Here is a tiny trained network, its code and every weight. The questions are about switching its units off for an input and a target symbol, where a switched-off unit gives its printed mean instead of its output.

import numpy as np


def w(rows, s, z=0):
    codes = np.array(rows[::2]) - 128.0
    scale = np.full(codes.shape[1], s)
    scale[-1] = z or s
    return codes * scale


def f(y):
    return y / 2 * (1 + np.tanh(0.7978845608 * (y + 0.044715 * y**3)))


def softmax(a):
    e = np.exp(a - a.max(-1, keepdims=True))
    return e / e.sum(-1, keepdims=True)


def log_softmax(a):
    a = a - a.max(-1, keepdims=True)
    return a - np.log(np.exp(a).sum(-1, keepdims=True))


def net(x, mask):
    ids = ['γεηθλξτψω'.index(c) for c in x.split()]
    T = len(ids)
    res = E[ids] + P[:T]
    r = res
    for j in range(3):
        rows = slice(2 * j, 2 * j + 2)
        q, k, v = (r @ M[0][rows].T for M in (Q, K, V))
        z = softmax(np.where(np.tri(T) > 0, q @ k.T / 2**0.5, -1e9)) @ v
        o = O[0][rows]
        res = res + np.where(mask[j], z, o[:, -1]) @ o[:, :-1]
    y = f(res @ A[0][:, :-1].T + A[0][:, -1])
    res = res + np.where(mask[3:11], y, B[0][:, -1]) @ B[0][:, :-1]
    return log_softmax(res[-1] @ U[:, :-1].T + U[:, -1])


Q, K, V, O, A, B = {}, {}, {}, {}, {}, {}
E = w([
[98,169,11,194],'γ',
[190,141,143,103],'ε',
[155,130,122,123],'η',
[145,38,127,47],'θ',
[168,203,185,155],'λ',
[114,72,97,180],'ξ',
[169,135,192,127],'τ',
[144,107,107,108],'ψ',
[79,253,188,66],'ω',
],0.016)
P = w([
[90,144,96,164],'0',
[1,163,134,193],'1',
[31,185,130,158],'2',
[123,207,164,81],'3',
[51,160,126,141],'4',
[75,162,118,123],'5',
[77,167,117,115],'6',
[91,139,97,109],'7',
[221,164,63,38],'8',
],0.007)
Q[0] = w([
[189,90,136,137],'H0',
[131,182,160,131],'H0',
[115,30,26,76],'H1',
[57,182,181,254],'H1',
[98,158,193,130],'H2',
[71,95,174,28],'H2',
],0.0095)
K[0] = w([
[146,107,180,146],'H0',
[113,103,163,212],'H0',
[113,218,41,154],'H1',
[60,136,190,129],'H1',
[62,99,103,147],'H2',
[90,249,143,227],'H2',
],0.011)
V[0] = w([
[227,137,104,150],'H0',
[36,254,195,129],'H0',
[33,89,220,154],'H1',
[28,112,63,207],'H1',
[168,55,157,189],'H2',
[162,137,181,118],'H2',
],0.0087)
O[0] = w([
[1,165,229,152,82],'H0',
[151,201,80,108,138],'H0',
[172,88,109,83,103],'H1',
[157,37,93,186,253],'H1',
[31,179,158,135,64],'H2',
[153,122,51,195,88],'H2',
],0.0088,0.0049)
A[0] = w([
[90,129,120,182,97],'N0',
[83,155,134,77,151],'N1',
[145,114,148,63,3],'N2',
[62,100,89,9,76],'N3',
[122,182,72,198,170],'N4',
[114,73,196,90,90],'N5',
[196,228,153,167,45],'N6',
[124,151,97,190,35],'N7',
],0.011,0.0037)
B[0] = w([
[115,87,104,183,148],'N0',
[228,170,191,53,155],'N1',
[85,161,143,97,155],'N2',
[50,74,102,12,223],'N3',
[88,225,134,92,253],'N4',
[77,149,218,171,213],'N5',
[1,171,125,108,220],'N6',
[52,150,98,124,160],'N7',
],0.0066,0.0038)
U = w([
[60,139,37,50,249],'γ',
[211,169,15,1,107],'ε',
[110,102,86,82,159],'η',
[136,30,140,151,111],'θ',
[118,156,218,133,101],'λ',
[107,110,53,143,2],'ξ',
[161,152,180,111,158],'τ',
[216,132,85,134,168],'ψ',
[7,86,140,6,8],'ω',
],0.0085,0.0039)

Each question gives the input, a string of symbols that net reads in full, and the target symbol t.
The units are the heads (2 rows each of Q, K, V and O) and the neurons (one row each of A and B). Each row of codes is followed by its name. A weight is (code - 128) times the scale printed after its matrix; where a second scale follows, it is the last column's (O, A, B and U).
mask holds one flag per unit, heads first, then neurons. A switched-off unit (its flag False) gives its mean, the last column of its rows in O or B, instead of its output. The means were averaged over made-up inputs and are rounded, as every weight is.
A unit's drop is (log p(t) with every unit on - log p(t) with that unit switched off) / (log p(t) with every unit on - log p(t) with every unit switched off).
The circuit of an input: a set's keep is (log p(t) with only the set's units on - log p(t) with every unit switched off) / (log p(t) with every unit on - log p(t) with every unit switched off). Starting from all 11 units, units are removed one at a time, each time the one whose removal leaves the highest keep (on an exact tie, the one counted first), for as long as the keep stays at least 0.8.
circuit, biggest first: the units of the circuit, biggest drop first
unit that matters most: the unit with the biggest drop
top k neurons: the k neurons with the biggest drops, biggest first
which heads matter: for each layer, one digit per head in row order, 1 if its drop is at least 0.15 and else 0, layers parted by /
drop of u: that unit's drop, to one decimal
input η γ γ γ ψ ψ θ ω ω, target ω: unit that matters most : N6
input θ ξ ψ ε ψ θ, target ω: top 2 neurons : [N3 N5]
input ω ξ ψ, target ε: which heads matter : 100
input ψ ε ω τ, target ε: circuit, biggest first : [H0 H2]
input ω ε θ ψ η γ θ ω ψ, target ψ: circuit, biggest first : [H1 N3 H2]
input θ θ ξ, target θ: circuit, biggest first : [H0 H1 N4]
input γ θ ψ γ ε θ γ τ ω, target ω: circuit, biggest first : [N6 N3 H1]
input θ θ ω ψ η, target ε: circuit, biggest first : [H0 H1 N5]
input θ ε θ θ ω θ θ, target ε: which heads matter : 011
input θ ξ θ ξ, target θ: circuit, biggest first : [H0 N4 H1]
input ξ θ θ ε θ ε θ ψ θ, target ω: circuit, biggest first : [H0 N3]
input ω ψ θ ξ ω θ, target ε: which heads matter : 101
input ω γ γ, target ε: circuit, biggest first : [H2 H0]
input ψ ψ γ λ λ τ θ, target θ: circuit, biggest first : [H1]
input ψ γ ψ γ θ ξ ψ, target θ: which heads matter : 010
input γ λ γ ε ψ λ, target γ: which heads matter : 100
input θ γ θ, target θ: which heads matter : 010
input γ ω γ, target ε: which heads matter : 111
input ε θ ω η η τ ψ, target ε: which heads matter : 110
input τ λ θ θ λ, target γ: top 3 neurons : [N6 N5 N4]
input ω ψ θ θ θ ω, target ε: top neuron : [N1]
input ω η ε, target ε: drop of N6 : -0.2
input γ ω γ θ γ ε ψ, target ψ: drop of H1 : 0.5
